Each row has a class, written after it.
[-30,-18,20,25,-33,27,35,44,6,-15,6,-3,-8,7,5,7,-13,3,2,-35,25,9,5,14,-27,-19,-18,27,23,-37,-12,8,-5,24,-30,6,-3,12] -> gasez
[19,-22,-26,-5,28,-35,0,-22,3,-4,-14,-2,19,-2,6,-17,-39,10,5,-10,2,4,25,-32,-17,-13,-10,-19,9,-6,-32,-9,-7,18,4,3,7,-20] -> tiz
[6,13,-33,-44,1,-49,-27,9,29,14,-32,0,-37,17,24,59,74,8,-11,45,2,11,-9,-99,0,-32,-4,67,40,24,-43,6,17,-16,17,-14,5,-47] -> vana
[-5,6,-13,21,-5,-36,18,4,24,-9,-3,9,12,-3,19,-20,17,17,-16,-16,-1,-13,-17,3,-12,-5,30,-3,-13,-23,1,15,-9,4,18,-5,5,-17] -> rilop
[25,-9,-22,32,2,-33,2,-25,-2,12,-23,-56,45,-28,22,4,-91,40,25,-47,20,0,18,-10,-25,-56,18,-27,-31,24,49,22,-18,-22,-16,16,23,33] -> gasez
[-3,2,1,30,25,49,68,7,-34,-32,-1,36,24,-46,19,-15,-48,18,-50,-4,-25,-9,-35,-15,-25,21,-11,-20,-22,-14,-18,18,-13,33,-21,-14,-49,12] -> tiz
[-4,-9,6,17,15,18,-23,-8,2,-7,8,-1,24,-7,-16,-5,-45,-14,11,-3,-2,16,-5,-28,-3,9,13,-4,-26,-1,-11,8,-12,-8,6,-20,13,-29] -> toku
[32,-33,-28,-28,24,-12,-3,-18,-1,10,-25,-1,5,-33,2,-39,7,-19,-3,10,-2,1,2,-21,6,11,-34,-22,1,9,-36,-53,-29,22,-3,5,16,-22] -> Ses
[0,-12,-5,7,6,-27,0,9,3,-15,8,17,23,-9,7,-7,-23,-4,-19,-25,-3,19,-10,-9,-11,8,11,-1,-26,-40,-13,21,-8,8,13,-10,19,-40] -> toku
[1,-12,-7,11,22,13,-12,-12,-21,-13,-3,6,13,-22,1,-15,-65,3,-8,18,-17,-2,-15,-29,11,-11,5,-29,-53,-4,35,20,9,3,4,-39,-10,-1] -> toku
[5,-15,35,-22,-4,3,3,-12,27,-20,-22,-18,25,16,0,9,-10,38,-15,23,0,-7,-47,35,-14,-59,12,-7,4,-29,-26,-2,1,16,-36,12,0,-23] -> Ses
[9,-15,-14,10,12,14,-25,2,13,-13,8,4,28,-7,6,4,-30,-1,-3,31,-6,24,-4,-30,-30,-3,45,3,-31,-5,41,8,-39,7,7,-22,-9,-33] -> Gisu
[22,-44,33,-31,-3,-57,12,4,11,1,-8,6,31,0,-12,-4,-50,22,-14,1,1,9,-14,6,-7,-3,-14,-36,-2,5,20,-3,11,15,-10,-15,-2,19] -> Pem
[8,11,-7,-2,7,12,-21,3,15,4,7,-5,-5,-9,1,-3,-7,-11,-13,-14,-6,-18,-9,-14,-24,-5,9,-6,24,-2,-2,-23,-9,-7,21,-10,14,-27] -> Ses
[-14,-11,-3,4,-1,10,-2,-7,1,-6,-6,13,6,-12,-3,-2,-19,3,9,25,21,8,-2,-28,-6,-5,19,19,-21,-21,8,9,-18,1,-15,5,-10,-6] -> gasez
[35,-36,-11,-28,30,-22,-13,-17,-11,-4,-3,3,29,6,8,10,-13,1,5,23,-15,-1,12,-22,-38,11,3,-21,-13,5,14,-14,0,5,-15,-12,-18,-5] -> Gisu
[1,-9,-7,3,6,-30,6,2,13,2,5,24,38,-12,13,-13,-29,9,-15,4,11,28,-1,-41,-18,40,27,12,-33,-26,16,27,-34,14,6,9,10,-49] -> gasez
[25,4,6,-3,10,20,-16,8,25,-31,20,0,3,-4,0,5,10,-25,31,-9,12,-1,-8,-23,0,-2,-5,35,8,-10,5,-3,-10,-7,-4,-11,-4,-15] -> zon
[-30,-29,-4,-2,-1,-4,10,0,-12,-5,6,-16,-5,-1,-3,-4,-49,-13,-1,-18,-2,6,-5,-3,14,-11,-25,-4,2,0,-26,-6,4,4,-15,-10,21,-10] -> toku
[-3,5,-29,17,23,-3,-10,2,-3,-10,6,11,8,-15,5,-9,-28,2,-10,-23,10,9,14,-8,-23,8,18,-6,16,-22,-5,17,-27,4,16,-1,-10,-27] -> tiz
[22,-10,-14,2,18,13,-18,-12,7,-7,10,17,22,-11,12,9,-29,-4,6,28,-1,16,-3,-23,-42,-5,31,12,-23,3,22,-1,-28,12,-3,-1,-14,-12] -> Gisu
[-8,-14,-2,-5,-6,21,1,-3,-3,8,12,-26,-1,10,4,9,-34,6,1,-19,14,9,11,-15,-3,-3,-14,5,15,-11,6,-6,-12,9,-22,-11,8,7] -> vana
[38,-34,0,-32,38,26,1,48,11,-25,39,12,38,-12,14,16,-34,14,-31,61,-23,14,-44,0,-2,-9,25,1,1,-8,19,31,-35,19,14,-41,-29,-20] -> zon
[0,13,-5,-5,0,3,-19,7,28,0,-1,-11,-9,-13,3,-10,-5,-12,-15,-22,-7,-18,-13,-7,-18,-9,14,-1,15,-16,20,-20,-11,-18,21,-6,24,-33] -> Ses
[0,11,2,0,-3,-16,-12,-11,12,28,1,-14,3,3,9,0,-18,-5,-4,-48,5,-20,-5,-10,-6,5,14,-9,21,6,15,-15,-1,-17,21,-18,13,-24] -> Pem
[6,23,12,-1,3,-23,-52,-39,24,-23,-20,38,-17,-26,-10,-53,-83,-16,-18,-9,-15,3,-18,17,-4,-17,0,-4,2,-13,5,-30,-36,1,18,-6,16,-15] -> tiz
[18,6,0,-2,12,27,1,-17,27,-3,38,17,2,-22,-3,-28,-13,-14,46,-17,41,-3,-5,-11,-3,1,42,5,14,-2,-10,-8,-40,-1,5,14,-25,-27] -> zon
[-48,-32,-11,7,-4,4,27,27,-5,18,-10,-38,3,20,12,20,22,20,-5,-10,18,15,11,-28,-4,-19,0,5,29,-13,-38,5,25,22,-21,-3,-7,-6] -> vana
[-3,-6,-1,7,22,30,0,35,11,-8,4,-37,8,1,-7,-18,10,-24,9,-25,18,-3,-9,16,6,8,-19,0,27,0,-3,6,-19,3,-6,1,10,-18] -> zon
[-6,20,-13,6,-20,-37,-27,-7,12,17,-13,-18,-25,-22,24,-2,-24,25,5,-59,15,6,3,3,-19,-12,27,1,35,6,48,7,-12,-27,8,-9,-21,10] -> vana
[30,-33,-22,1,2,-14,4,12,-2,-8,-5,9,37,-8,13,2,14,-5,-17,-12,12,14,3,-34,-47,12,19,-20,-23,-30,12,5,-27,6,5,-17,2,-19] -> Gisu
[10,-20,-7,-15,14,-37,18,-11,3,-15,0,-10,6,0,-7,-3,-21,4,5,0,-19,-12,17,2,2,-6,-11,-20,-1,-5,-20,0,16,9,9,-11,19,-11] -> toku
[15,-2,-4,-19,22,-26,-22,-23,-12,8,-5,-13,11,3,-4,1,-11,6,-4,-2,-5,-7,32,-2,3,-9,2,-33,1,2,-7,-11,18,4,16,-10,17,3] -> vana
[-16,-9,-9,13,-4,-8,-22,-29,-9,-14,46,4,-6,11,-7,-22,-78,-19,43,-10,26,9,-15,-15,-20,-7,31,11,-2,-32,6,17,-34,12,-5,6,7,-18] -> toku
[18,17,-6,24,4,10,-27,-11,33,-2,21,11,-8,15,7,-8,-40,19,-5,-44,3,-30,4,-10,-12,-46,9,5,19,10,-21,-30,-23,10,17,-18,12,-20] -> rilop
[-21,-16,2,4,-14,-15,7,3,9,-17,-11,-14,-5,4,-13,-2,-33,16,-4,-9,14,-5,3,5,-11,-1,-16,15,21,-17,11,-2,-22,10,-30,7,6,8] -> gasez
[-8,-16,8,1,1,-7,-5,13,17,2,16,-17,7,12,-3,5,-11,-5,-5,-19,6,21,-2,-4,4,12,-10,13,17,-9,-21,-17,-9,-6,-17,-5,7,-29] -> zon
[-3,-2,-30,7,22,12,-13,-15,-5,-15,8,21,-1,-13,8,-6,-45,-1,0,26,7,16,3,-21,-8,-12,13,15,-12,-24,5,15,-21,11,2,0,-12,-12] -> tiz
[-18,-41,23,-4,24,14,-4,82,-9,-46,44,-30,44,-15,-24,16,-95,-30,-24,-1,-26,0,-24,-5,-49,2,18,-10,38,-9,21,21,-64,-18,11,-44,8,-6] -> gasez
[24,6,11,5,22,11,-10,6,5,-18,19,5,16,-5,2,0,-6,-15,17,25,-5,9,-26,-13,-12,-2,16,19,-10,-8,-8,8,-13,0,-4,-4,-15,-12] -> zon
[31,7,1,-15,4,-54,-14,25,16,5,9,-3,-13,5,-8,4,-3,-2,-34,-21,-20,-19,-13,-10,-27,7,7,-17,42,-10,-4,-21,-9,-36,34,-26,10,-16] -> zon
[22,-26,-25,-12,15,-62,-4,-19,9,-8,7,10,9,0,11,1,-12,24,3,4,-12,-18,27,2,-13,-11,-2,-11,11,10,-8,-15,17,12,7,-14,-11,23] -> rilop
[34,-31,-17,-17,13,-23,-2,-10,-5,-14,1,10,28,-11,4,8,-6,-11,-4,0,-10,-4,20,-2,-29,-5,-1,-19,-4,11,-8,-25,-1,14,11,-5,16,13] -> Gisu
[-2,12,13,-2,-1,-1,-25,17,10,15,5,-13,-9,-2,7,-5,-14,-26,-12,-19,-11,7,-8,-4,-23,-15,13,-10,3,-18,-1,-21,-11,-27,16,-8,26,-49] -> Ses
[7,-28,-17,-3,-15,-11,-12,2,3,3,5,-9,-1,20,6,6,-28,12,1,-5,11,19,-10,-15,-26,1,1,7,13,6,22,-10,-38,9,-21,-2,1,-12] -> Gisu
[17,46,38,54,-41,7,45,24,50,53,-30,0,-52,-15,17,-73,38,-12,31,-9,-12,10,26,-53,-80,18,42,-40,26,-11,-16,-28,-20,16,47,-33,-45,-76] -> Ses
[0,2,-35,21,18,-8,-9,-8,11,9,-3,2,7,-11,-2,-17,-35,8,-1,-15,13,17,9,-20,-24,9,25,8,1,-25,2,3,-42,-13,10,19,7,-25] -> tiz
[4,-14,4,-1,-10,13,-22,-15,3,12,13,-32,9,22,-4,10,-18,-12,4,-22,2,2,2,-3,-21,-1,-9,-1,18,-20,-20,-34,-9,-10,-14,-5,33,-20] -> Ses
[-3,-21,-4,-25,5,-32,5,-12,5,-8,-14,-5,8,-2,-1,2,-17,14,0,14,-1,-12,19,0,5,-5,-7,-4,2,-5,4,-5,6,5,-8,0,8,0] -> gasez
[8,-18,-15,10,11,-15,-22,-20,2,-8,22,2,16,19,10,1,-34,26,2,-22,0,1,1,1,-6,23,-10,17,-3,-5,15,-5,-22,6,-31,-8,-12,0] -> rilop
[20,-3,-16,-6,14,-35,17,20,14,-10,10,-9,18,-20,13,7,27,-15,-21,-14,-7,6,-2,-17,-6,-2,19,-2,-7,-36,-23,-3,-21,-21,21,-15,16,-45] -> zon
[21,-17,-31,7,12,-22,2,8,12,6,-16,6,39,-20,24,6,13,-1,-21,-2,-2,21,3,-27,-51,15,30,-2,-23,-11,17,9,-21,4,14,-1,4,-23] -> Gisu
[-14,-10,30,-11,-5,-25,-3,-11,40,-43,19,-2,16,-23,-6,10,-85,5,17,-45,12,14,38,-14,-16,7,-9,18,11,-2,38,4,-24,-2,-39,-6,-12,-28] -> gasez
[12,-20,6,-28,32,-2,-7,-26,29,-32,28,20,37,26,-11,-1,-4,9,13,-1,12,-35,23,-52,16,25,-17,-15,11,32,-16,6,27,34,4,-26,0,-32] -> rilop
[-11,-19,-35,10,-33,-27,8,-10,13,16,-9,-6,8,-9,17,-4,5,4,2,9,31,32,8,-30,-5,2,32,24,-14,-39,-6,11,-49,0,5,3,24,-33] -> gasez
[7,4,-11,1,6,-4,29,10,-9,3,5,-4,14,-12,12,-3,12,17,-27,-5,5,5,0,18,-18,-1,34,-19,-10,-48,-2,20,-22,11,14,3,5,-8] -> vana
[14,12,-5,-12,5,0,17,16,4,-1,10,9,5,-28,15,10,23,-29,-34,-22,-3,-4,0,-8,-42,21,3,-7,-2,-41,-1,2,-4,-19,14,-1,16,-32] -> Ses
[53,-52,-19,-17,-17,39,7,-36,5,-38,13,-53,-8,13,16,-35,15,-25,114,-28,-3,-76,-34,0,-38,2,-14,28,80,-17,-5,-57,-69,-17,-41,-52,-47,60] -> rilop
[-40,6,13,22,4,-11,-12,5,13,-21,3,-4,-23,4,-11,-9,-39,-10,13,22,-10,14,-16,-10,-11,20,-23,44,-9,12,38,9,-7,-7,-43,4,-17,11] -> rilop
[-1,-10,2,1,-5,-17,-3,11,3,3,-17,-22,-2,2,10,0,-20,-1,-27,-39,-3,-11,-28,-18,-42,-15,-29,-5,28,-18,-13,-22,1,1,-24,0,13,-11] -> Ses
[14,-9,3,-18,11,-9,6,-6,8,-6,-5,-9,2,-4,-5,-9,7,2,-6,13,-17,-25,9,6,-13,-18,1,-33,17,-7,-18,-28,15,15,13,-10,7,-13] -> Ses
[7,-5,-41,4,2,-55,4,-10,16,-3,-14,6,2,-8,26,-12,25,12,-11,20,4,-1,-14,-14,-28,12,19,14,-2,-24,8,24,-24,6,7,-7,-11,-8] -> rilop
[16,-8,-17,2,-3,-13,23,17,33,-12,-24,-16,22,5,9,-30,45,-8,32,0,21,16,9,1,-30,33,8,3,36,-27,-3,46,-19,20,29,3,8,-26] -> tiz
[-1,-31,25,1,-30,4,13,9,5,19,-11,-13,16,8,11,-9,-5,-7,5,0,7,23,-15,17,16,-21,-15,-11,20,22,-43,-12,-2,40,11,-28,18,-4] -> Pem
[-19,-2,-12,7,8,24,-6,-11,4,-6,-1,8,6,-11,5,-10,-23,-2,7,26,13,-6,-2,-29,1,-1,25,20,-17,-18,14,9,-24,12,-3,-2,-6,-22] -> gasez
[11,-2,-11,8,4,-42,-3,-5,8,-4,-3,21,35,-3,35,-18,6,-3,-23,-16,10,3,-24,3,-40,22,13,-1,-16,-33,2,39,-4,14,7,-2,2,-11] -> rilop
[-22,-2,-7,4,7,15,6,-19,-3,-10,-2,9,11,-22,3,-6,-27,9,9,31,18,-3,-6,-19,5,-14,42,6,-34,-20,16,17,-23,-2,-11,4,-17,-17] -> gasez
[-3,-19,6,-15,5,7,3,17,6,3,28,-18,-2,8,5,22,-16,-11,-1,-4,9,18,-4,-1,3,-14,-10,16,23,-3,-31,-12,-11,-13,-21,-5,-1,-23] -> zon
[-17,-29,-2,-3,-16,-5,-17,6,23,-14,3,-17,-1,15,-11,-4,-11,-5,6,-5,26,10,-1,4,-2,7,-31,12,38,14,-6,7,-21,7,-21,-20,6,8] -> rilop
[10,-21,-11,-6,25,-14,-8,-10,6,-9,-11,5,13,-4,-10,-11,-38,9,10,0,3,8,19,-12,-14,-3,-11,-9,20,8,-18,-6,-1,9,1,6,-4,2] -> tiz
